Here is a tiny trained network, its code and every weight. The questions are about switching its units off for an input and a target symbol, where a switched-off unit gives its printed mean instead of its output.

import numpy as np


def w(rows, s, z=0):
    codes = np.array(rows[::2]) - 128.0
    scale = np.full(codes.shape[1], s)
    scale[-1] = z or s
    return codes * scale


def norm(h):
    return h / np.sqrt((h * h).mean(-1, keepdims=True) + 1e-5)


def f(y):
    return np.maximum(y, 0)


def softmax(a):
    e = np.exp(a - a.max(-1, keepdims=True))
    return e / e.sum(-1, keepdims=True)


def log_softmax(a):
    a = a - a.max(-1, keepdims=True)
    return a - np.log(np.exp(a).sum(-1, keepdims=True))


def net(x, mask):
    ids = ['βγζθλμξπστφω'.index(c) for c in x.split()]
    T = len(ids)
    res = E[ids] + P[:T]
    u = 0
    for l in range(2):
        q, k, v = (norm(res) @ M[l].T for M in (Q, K, V))
        z = softmax(np.where(np.tri(T) > 0, q @ k.T / 2**0.5, -1e9)) @ v
        res = res + np.where(mask[u], z, O[l][:, -1]) @ O[l][:, :-1]
        u += 1
        y = f(norm(res) @ A[l][:, :-1].T + A[l][:, -1])
        res = res + np.where(mask[u : u + 4], y, B[l][:, -1]) @ B[l][:, :-1]
        u += 4
    return log_softmax(norm(res)[-1] @ U[:, :-1].T + U[:, -1])


Q, K, V, O, A, B = {}, {}, {}, {}, {}, {}
E = w([
[124,143,113,168,142,214,125,135],'β',
[130,128,115,75,117,160,194,135],'γ',
[253,124,134,127,137,150,100,146],'ζ',
[109,78,188,133,9,166,163,53],'θ',
[125,152,107,179,147,81,128,100],'λ',
[121,28,71,77,197,149,19,130],'μ',
[124,117,154,152,192,101,123,87],'ξ',
[169,78,20,115,9,174,180,131],'π',
[99,163,97,195,131,157,114,140],'σ',
[152,139,71,153,139,95,99,133],'τ',
[146,137,132,100,179,79,110,132],'φ',
[110,143,160,146,186,151,114,121],'ω',
],0.021)
P = w([
[131,143,98,124,134,158,124,71],'0',
[171,109,78,179,161,164,155,74],'1',
[124,143,131,110,85,136,113,147],'2',
[179,60,91,188,130,140,176,131],'3',
[123,102,160,145,62,114,109,208],'4',
[170,10,119,216,110,130,186,167],'5',
],0.011)
Q[0] = w([
[107,212,162,42,95,83,54,123],'L0H1',
[180,101,96,108,107,192,254,149],'L0H1',
],0.044)
K[0] = w([
[147,159,104,146,244,110,66,67],'L0H1',
[134,83,113,87,99,167,254,96],'L0H1',
],0.048)
V[0] = w([
[195,207,145,149,90,189,2,20],'L0H1',
[143,43,177,68,40,139,101,31],'L0H1',
],0.0081)
O[0] = w([
[112,14,215,202,60,133,2,176,55],'L0H1',
[106,39,190,159,53,154,212,150,253],'L0H1',
],0.0044,0.0043)
A[0] = w([
[36,162,179,207,169,73,122,120,55],'L0N1',
[9,249,214,127,158,208,69,239,12],'L0N2',
[33,232,241,132,212,11,61,127,70],'L0N3',
[32,232,79,181,70,1,50,142,2],'L0N4',
],0.019,0.0057)
B[0] = w([
[154,77,76,180,110,131,173,119,212],'L0N1',
[106,195,119,122,111,254,68,89,239],'L0N2',
[158,55,146,72,154,74,138,31,252],'L0N3',
[113,141,109,144,76,8,48,131,254],'L0N4',
],0.02,0.005)
Q[1] = w([
[253,152,93,204,107,147,206,186],'L1H1',
[173,100,112,158,196,133,14,129],'L1H1',
],0.043)
K[1] = w([
[249,102,121,100,86,131,251,253],'L1H1',
[135,76,129,108,248,180,44,231],'L1H1',
],0.036)
V[1] = w([
[254,95,118,57,128,146,55,173],'L1H1',
[243,202,210,167,55,116,136,93],'L1H1',
],0.017)
O[1] = w([
[249,128,92,160,172,131,130,177,254],'L1H1',
[192,182,172,207,68,121,163,92,169],'L1H1',
],0.012,0.0083)
A[1] = w([
[73,148,177,99,90,105,121,219,92],'L1N1',
[83,79,119,156,172,94,122,169,141],'L1N2',
[160,169,220,39,142,20,88,143,6],'L1N3',
[72,240,74,145,254,89,194,60,3],'L1N4',
],0.031,0.0066)
B[1] = w([
[211,107,120,137,92,132,50,122,153],'L1N1',
[62,113,156,131,121,144,164,179,193],'L1N2',
[159,213,158,48,105,201,188,191,161],'L1N3',
[20,247,107,173,250,82,220,101,246],'L1N4',
],0.024,0.013)
U = w([
[108,184,131,132,125,249,86,137,44],'β',
[85,189,120,140,171,107,155,113,235],'γ',
[205,121,161,185,168,129,110,143,157],'ζ',
[87,105,226,163,67,153,157,129,165],'θ',
[121,97,119,114,99,2,125,139,62],'λ',
[100,68,101,124,158,151,93,175,241],'μ',
[141,52,138,104,158,80,156,66,50],'ξ',
[123,112,12,137,73,176,197,141,3],'π',
[92,139,76,164,98,101,35,124,122],'σ',
[114,203,126,93,74,122,107,204,61],'τ',
[152,139,178,35,140,148,150,107,84],'φ',
[135,95,123,111,172,178,92,44,114],'ω',
],0.01,0.0044)

Each question gives the input, a string of symbols that net reads in full, and the target symbol t.
The units are the heads (2 rows each of Q, K, V and O) and the neurons (one row each of A and B). Each row of codes is followed by its name. A weight is (code - 128) times the scale printed after its matrix; where a second scale follows, it is the last column's (O, A, B and U).
mask holds one flag per unit, layer by layer, with each layer's heads first. A switched-off unit (its flag False) gives its mean, the last column of its rows in O or B, instead of its output. The means were averaged over made-up inputs and are rounded, as every weight is.
A unit's drop is (log p(t) with every unit on - log p(t) with that unit switched off) / (log p(t) with every unit on - log p(t) with every unit switched off).
The circuit of an input: a set's keep is (log p(t) with only the set's units on - log p(t) with every unit switched off) / (log p(t) with every unit on - log p(t) with every unit switched off). Starting from all 10 units, units are removed one at a time, each time the one whose removal leaves the highest keep (on an exact tie, the one counted first), for as long as the keep stays at least 0.8.
units of the circuit, in order: the units of the circuit, biggest drop first
most important unit: the unit with the biggest drop
k most important neurons: the k neurons with the biggest drops, biggest first
k most important neurons of layer l: the k neurons of layer l with the biggest drops, biggest first
drop when u is switched off: that unit's drop, to one decimal
input γ γ θ, target θ: most important unit -> L1N4
input γ ξ ω, target ω: units of the circuit, in order -> L0N3, L0N2
input γ π γ, target π: 2 most important neurons of layer 1 -> L1N4, L1N3
input ω γ ζ μ σ μ, target μ: units of the circuit, in order -> L1N4, L1N2
input γ γ θ μ π σ, target π: 2 most important neurons -> L1N4, L0N1
input ζ μ θ τ, target θ: 2 most important neurons -> L1N4, L0N2
input π θ μ γ ω θ, target θ: 2 most important neurons -> L1N4, L0N3
input γ γ θ ζ ξ, target ξ: 2 most important neurons of layer 0 -> L0N3, L0N1
input θ τ μ τ θ ω, target θ: units of the circuit, in order -> L1N4, L0H1
input γ θ σ ξ, target θ: 2 most important neurons -> L1N4, L1N2
input μ φ τ λ, target μ: units of the circuit, in order -> L1H1, L1N4
input λ ζ θ τ, target θ: 2 most important neurons -> L0N4, L1N4
input θ γ π λ, target π: 2 most important neurons -> L1N4, L0N1
input ζ μ γ θ γ, target θ: 2 most important neurons -> L0N1, L1N4
input β ζ γ σ ζ ω, target ζ: most important unit -> L1H1
input τ γ β, target β: 2 most important neurons -> L0N2, L1N4
input τ γ ζ ξ, target ζ: drop when L1H1 is switched off -> 1.1
input γ τ σ, target σ: drop when L1N3 is switched off -> 0.0
input γ β γ ζ ω τ, target ζ: drop when L1N4 is switched off -> 0.2
input ω ζ θ ω ζ σ, target ζ: drop when L1H1 is switched off -> 0.8
input ζ μ λ, target λ: units of the circuit, in order -> L0N4
